Below are the code and all the weights of a small trained network. Each question names an input and a class and asks about switching units off, where a switched-off unit gives its printed mean instead of its output.

import numpy as np


def w(rows, s, z=0):
    codes = np.array(rows[::2]) - 128.0
    scale = np.full(codes.shape[1], s)
    scale[-1] = z or s
    return codes * scale


def f(y):
    return np.maximum(y, 0)


def log_softmax(a):
    a = a - a.max(-1, keepdims=True)
    return a - np.log(np.exp(a).sum(-1, keepdims=True))


def net(x, mask):
    res = np.array(x, float).reshape(1, 4) / 4 @ E
    y = f(res @ A[0][:, :-1].T + A[0][:, -1])
    res = res + np.where(mask, y, B[0][:, -1]) @ B[0][:, :-1]
    return log_softmax(res[-1] @ U[:, :-1].T + U[:, -1])


A, B = {}, {}
E = w([
[3,220,115],'x0',
[163,205,245],'x1',
[127,126,129],'x2',
[40,21,222],'x3',
],0.0062)
A[0] = w([
[96,87,117,109],'n0',
[182,144,60,86],'n1',
[208,114,146,77],'n2',
[119,63,133,143],'n3',
[135,48,118,139],'n4',
[123,162,134,73],'n5',
[87,92,179,101],'n6',
[27,144,104,2],'n7',
[134,250,142,106],'n8',
[104,130,157,60],'n9',
[152,127,152,128],'n10',
[119,117,98,154],'n11',
[135,119,126,103],'n12',
[81,110,8,44],'n13',
[68,156,114,135],'n14',
[176,126,140,82],'n15',
[163,73,164,96],'n16',
[118,127,140,102],'n17',
[114,114,63,149],'n18',
[139,159,142,97],'n19',
[70,113,197,8],'n20',
[189,129,61,41],'n21',
[141,122,169,66],'n22',
[159,144,211,133],'n23',
[226,122,149,41],'n24',
[174,158,85,157],'n25',
[115,107,81,172],'n26',
[155,137,96,89],'n27',
[123,168,141,74],'n28',
[27,150,111,69],'n29',
[96,192,118,131],'n30',
[106,51,104,111],'n31',
[137,89,137,104],'n32',
[119,125,103,89],'n33',
[167,143,233,26],'n34',
[130,110,123,94],'n35',
[113,142,155,78],'n36',
],0.018,0.0095)
B[0] = w([
[97,120,153,186],'n0',
[196,91,161,217],'n1',
[150,135,80,197],'n2',
[98,147,172,223],'n3',
[90,124,173,234],'n4',
[95,140,134,141],'n5',
[207,126,108,214],'n6',
[185,102,210,194],'n7',
[2,151,114,255],'n8',
[119,126,98,142],'n9',
[155,114,128,164],'n10',
[146,137,145,189],'n11',
[117,126,126,131],'n12',
[142,147,33,238],'n13',
[146,134,84,221],'n14',
[130,116,99,162],'n15',
[114,128,171,195],'n16',
[128,124,117,135],'n17',
[184,111,120,228],'n18',
[103,125,127,150],'n19',
[132,153,34,183],'n20',
[181,141,184,193],'n21',
[140,126,159,146],'n22',
[190,114,92,227],'n23',
[129,148,63,199],'n24',
[197,113,96,242],'n25',
[148,126,158,227],'n26',
[154,111,146,162],'n27',
[88,131,131,148],'n28',
[237,100,131,229],'n29',
[56,137,112,216],'n30',
[64,136,159,222],'n31',
[105,131,146,163],'n32',
[122,136,111,140],'n33',
[219,134,186,195],'n34',
[111,140,131,134],'n35',
[115,146,109,141],'n36',
],0.056,0.0074)
U = w([
[162,132,200,212],'0',
[125,163,29,128],'1',
[2,175,199,3],'2',
],0.0095,0.0032)

Each question gives the input, the list of numbers given to net, and the class t.
The units are the neurons (one row each of A and B). Each row of codes is followed by its name. A weight is (code - 128) times the scale printed after its matrix; where a second scale follows, it is the last column's (A, B and U).
mask holds one flag per neuron, in row order. A switched-off neuron (its flag False) gives its mean, the last column of its row in B, instead of its output. The means were averaged over made-up inputs and are rounded, as every weight is.
A unit's drop is (log p(t) with every unit on - log p(t) with that unit switched off) / (log p(t) with every unit on - log p(t) with every unit switched off).
The circuit of an input: a set's keep is (log p(t) with only the set's units on - log p(t) with every unit switched off) / (log p(t) with every unit on - log p(t) with every unit switched off). Starting from the 12 units with the biggest drops (on a tie, the unit counted first), units are removed one at a time, each time the one whose removal leaves the highest keep (on an exact tie, the one counted first), for as long as the keep stays at least 0.8.
circuit, biggest first: the units of the circuit, biggest drop first
top k neurons: the k neurons with the biggest drops, biggest first
drop when u is switched off: that unit's drop, to one decimal
input [-7,7,8,-5], class 1: circuit, biggest first -> [n24]
input [-1,0,8,3], class 2: circuit, biggest first -> [n29 n25 n18]
input [5,-8,3,1], class 0: top 3 neurons -> [n7 n29 n26]
input [-3,1,-2,-5], class 1: top 2 neurons -> [n24 n7]
input [-6,4,-2,-1], class 1: top 2 neurons -> [n24 n2]
input [-1,-8,-6,-4], class 0: top 2 neurons -> [n21 n1]
input [6,1,6,-8], class 2: top 3 neurons -> [n8 n30 n23]
input [8,-7,-6,2], class 0: top 2 neurons -> [n7 n29]
input [6,1,3,-6], class 2: top 2 neurons -> [n8 n30]
input [-3,-7,8,-6], class 0: drop when n21 is switched off -> 0.1
input [-4,-5,8,-7], class 0: drop when n1 is switched off -> 0.5
input [0,-6,-8,-8], class 0: drop when n21 is switched off -> 3.9
